Below is a small trained network, with its code and all its weights. Each question gives an input and a target symbol and asks what happens when units are switched off, that is, made to give their printed mean instead of their output.

import numpy as np


def w(rows, s, z=0):
    codes = np.array(rows[::2]) - 128.0
    scale = np.full(codes.shape[1], s)
    scale[-1] = z or s
    return codes * scale


def norm(h):
    return h / np.sqrt((h * h).mean(-1, keepdims=True) + 1e-5)


def f(y):
    return np.maximum(y, 0)


def softmax(a):
    e = np.exp(a - a.max(-1, keepdims=True))
    return e / e.sum(-1, keepdims=True)


def log_softmax(a):
    a = a - a.max(-1, keepdims=True)
    return a - np.log(np.exp(a).sum(-1, keepdims=True))


def net(x, mask):
    ids = ['ΓΘΞΨημπτφω'.index(c) for c in x.split()]
    T = len(ids)
    res = E[ids] + P[:T]
    r = norm(res)
    for j in range(3):
        rows = slice(2 * j, 2 * j + 2)
        q, k, v = (r @ M[0][rows].T for M in (Q, K, V))
        z = softmax(np.where(np.tri(T) > 0, q @ k.T / 2**0.5, -1e9)) @ v
        o = O[0][rows]
        res = res + np.where(mask[j], z, o[:, -1]) @ o[:, :-1]
    y = f(norm(res) @ A[0][:, :-1].T + A[0][:, -1])
    res = res + np.where(mask[3:15], y, B[0][:, -1]) @ B[0][:, :-1]
    return log_softmax(norm(res)[-1] @ U[:, :-1].T + U[:, -1])


Q, K, V, O, A, B = {}, {}, {}, {}, {}, {}
E = w([
[135,108,145,172,84,94,141,130,112,157,162,105],'Γ',
[78,151,151,153,109,158,75,92,148,148,152,118],'Θ',
[91,169,162,105,161,109,101,160,71,140,101,200],'Ξ',
[139,174,253,178,139,58,119,228,73,53,115,161],'Ψ',
[68,116,208,134,100,83,66,175,78,25,66,70],'η',
[175,104,66,60,86,179,200,57,77,137,171,102],'μ',
[151,175,101,184,169,134,178,102,185,106,151,96],'π',
[123,109,206,54,122,71,83,115,91,104,183,169],'τ',
[36,118,96,240,78,100,141,150,114,72,136,199],'φ',
[104,77,125,148,195,152,68,84,175,154,101,107],'ω',
],0.019)
P = w([
[196,129,119,124,2,46,173,129,238,169,30,163],'0',
[70,127,166,218,87,53,114,63,98,152,93,124],'1',
[100,145,148,182,101,73,99,66,95,129,113,118],'2',
[107,142,161,170,126,102,105,83,105,104,119,116],'3',
[114,142,162,182,144,133,97,111,89,96,136,104],'4',
[120,138,160,181,169,163,76,103,66,82,157,113],'5',
[120,126,156,171,198,180,83,118,65,62,135,113],'6',
[105,127,163,178,178,179,85,101,52,74,176,114],'7',
],0.0061)
Q[0] = w([
[128,82,84,114,69,143,148,162,109,156,135,133],'h1',
[107,100,39,169,120,206,139,54,194,160,160,74],'h1',
[123,121,77,252,150,149,104,77,219,218,167,57],'h2',
[121,168,113,88,177,186,132,111,158,112,118,142],'h2',
[166,124,179,80,103,115,126,199,68,121,132,150],'h3',
[114,146,213,59,155,67,94,184,77,73,97,175],'h3',
],0.011)
K[0] = w([
[44,137,156,172,112,109,94,165,41,144,219,122],'h1',
[122,164,157,131,2,69,101,160,168,158,89,169],'h1',
[140,85,155,145,38,81,70,176,191,196,67,177],'h2',
[98,165,139,60,157,186,92,137,165,120,74,154],'h2',
[204,106,114,133,194,178,139,96,98,106,179,91],'h3',
[162,103,76,130,241,249,135,123,121,102,132,117],'h3',
],0.0089)
V[0] = w([
[142,255,164,149,136,120,134,162,159,99,186,122],'h1',
[73,119,175,103,75,110,47,177,98,130,136,148],'h1',
[162,49,121,142,93,137,110,86,104,50,162,184],'h2',
[171,106,196,119,214,183,61,67,173,173,119,97],'h2',
[177,41,143,159,154,153,38,157,132,188,89,87],'h3',
[78,179,108,72,49,180,149,109,65,97,115,87],'h3',
],0.0073)
O[0] = w([
[128,236,60,202,194,80,134,169,113,150,65,92,221],'h1',
[191,112,119,117,155,183,207,165,87,154,99,141,254],'h1',
[56,135,94,166,7,134,122,168,174,64,56,108,142],'h2',
[166,70,98,138,84,118,110,115,145,254,132,113,27],'h2',
[171,221,137,151,125,245,61,125,122,48,135,165,19],'h3',
[48,111,95,216,92,95,183,126,169,163,92,198,72],'h3',
],0.0085,0.0034)
A[0] = w([
[115,130,131,116,103,128,121,162,115,89,94,95,73],'n1',
[161,140,146,117,168,155,159,132,110,115,167,110,115],'n2',
[121,109,121,171,96,68,138,128,163,114,114,118,209],'n3',
[158,140,106,139,144,156,136,180,148,245,104,189,38],'n4',
[129,127,141,126,151,135,140,165,95,106,110,194,5],'n5',
[162,151,104,157,153,175,120,96,159,85,114,160,172],'n6',
[86,140,110,133,142,114,124,66,227,112,125,74,25],'n7',
[124,118,186,104,122,77,99,126,100,149,196,142,138],'n8',
[115,145,117,129,158,99,102,132,94,76,112,135,149],'n9',
[188,33,54,26,62,132,182,91,83,176,162,130,99],'n10',
[165,100,117,140,83,141,175,97,111,99,100,48,120],'n11',
[135,95,134,145,104,144,126,47,177,123,184,108,180],'n12',
],0.012,0.0024)
B[0] = w([
[155,118,146,109,154,153,164,114,160,182,164,133,181],'n1',
[118,74,142,147,126,117,119,75,120,116,151,153,211],'n2',
[98,115,146,156,120,191,144,87,126,132,91,115,206],'n3',
[109,167,67,91,66,114,147,119,98,155,171,157,198],'n4',
[143,123,115,167,106,145,110,117,172,146,143,152,237],'n5',
[82,105,138,95,78,95,89,148,122,118,101,114,171],'n6',
[184,185,150,101,135,151,118,148,153,131,153,193,161],'n7',
[110,127,109,122,146,124,112,156,149,132,87,80,248],'n8',
[123,110,73,95,103,110,137,132,115,160,164,99,253],'n9',
[254,44,78,128,144,138,97,161,231,94,195,84,213],'n10',
[148,140,106,124,114,176,100,157,91,166,127,93,208],'n11',
[162,117,149,173,140,97,184,186,83,138,97,162,157],'n12',
],0.013,0.0076)
U = w([
[77,154,84,109,148,56,88,155,110,110,79,29,124],'Γ',
[109,152,175,70,117,156,60,149,76,39,140,155,165],'Θ',
[140,226,137,175,165,160,93,50,211,137,113,135,169],'Ξ',
[135,139,161,80,132,214,172,137,83,176,3,61,226],'Ψ',
[54,74,110,192,55,101,110,112,159,63,36,145,255],'η',
[177,59,103,136,90,106,99,121,226,132,125,111,151],'μ',
[100,81,157,120,221,144,154,23,120,128,158,120,65],'π',
[136,120,79,94,64,102,135,109,88,172,162,184,61],'τ',
[150,122,198,180,174,100,131,225,102,119,83,176,77],'φ',
[70,166,129,55,175,187,185,118,178,100,149,106,89],'ω',
],0.0068,0.00099)

Each question gives the input, a string of symbols that net reads in full, and the target symbol t.
The units are the heads (2 rows each of Q, K, V and O) and the neurons (one row each of A and B). Each row of codes is followed by its name. A weight is (code - 128) times the scale printed after its matrix; where a second scale follows, it is the last column's (O, A, B and U).
mask holds one flag per unit, heads first, then neurons. A switched-off unit (its flag False) gives its mean, the last column of its rows in O or B, instead of its output. The means were averaged over made-up inputs and are rounded, as every weight is.
A unit's drop is (log p(t) with every unit on - log p(t) with that unit switched off) / (log p(t) with every unit on - log p(t) with every unit switched off).
The circuit of an input: a set's keep is (log p(t) with only the set's units on - log p(t) with every unit switched off) / (log p(t) with every unit on - log p(t) with every unit switched off). Starting from the 12 units with the biggest drops (on a tie, the unit counted first), units are removed one at a time, each time the one whose removal leaves the highest keep (on an exact tie, the one counted first), for as long as the keep stays at least 0.8.
circuit, biggest first: the units of the circuit, biggest drop first
unit that matters most: the unit with the biggest drop
k most important neurons: the k neurons with the biggest drops, biggest first
which heads matter: for each layer, one digit per head in row order, 1 if its drop is at least 0.15 and else 0, layers parted by /
input τ Γ ω, target Ψ: unit that matters most -> h1
input φ Γ Ξ Ξ Ξ Γ Ξ Θ, target ω: which heads matter -> 011
input τ Θ τ Ξ Θ, target Ψ: which heads matter -> 110
input π ω η, target Θ: which heads matter -> 001
input Γ τ Ξ π Ξ π, target Θ: which heads matter -> 000
input ω τ μ Ξ Ξ τ, target η: which heads matter -> 001
input η Ξ π, target η: which heads matter -> 111
input Ξ Θ Ξ τ τ τ, target μ: circuit, biggest first -> [h1 n10 h2]
input Ψ Ξ μ τ Γ π, target Γ: circuit, biggest first -> [n6 n10]
input η μ Θ ω, target η: which heads matter -> 111
input τ η π Ψ, target Γ: which heads matter -> 100
input Ξ Ξ Γ Ξ Θ, target π: which heads matter -> 110
input Ψ Θ η Θ, target Γ: circuit, biggest first -> [h1 n6 h2 n5]
input φ ω Ξ π, target ω: unit that matters most -> h2
input Θ Ψ τ Ψ Ξ π, target τ: which heads matter -> 010
input μ τ μ ω, target φ: 2 most important neurons -> [n12 n7]
input Ξ Ξ Θ π Ξ Γ ω, target π: which heads matter -> 010
input η τ Θ Ξ Ξ ω, target η: 2 most important neurons -> [n6 n10]
input Ψ Ξ Ξ Ξ ω, target Γ: circuit, biggest first -> [h1 n6 h2 n3]
input Ψ Ξ Ξ Ξ τ π Θ, target Γ: 2 most important neurons -> [n6 n3]
input τ τ τ Ξ Θ ω, target Ψ: unit that matters most -> h2
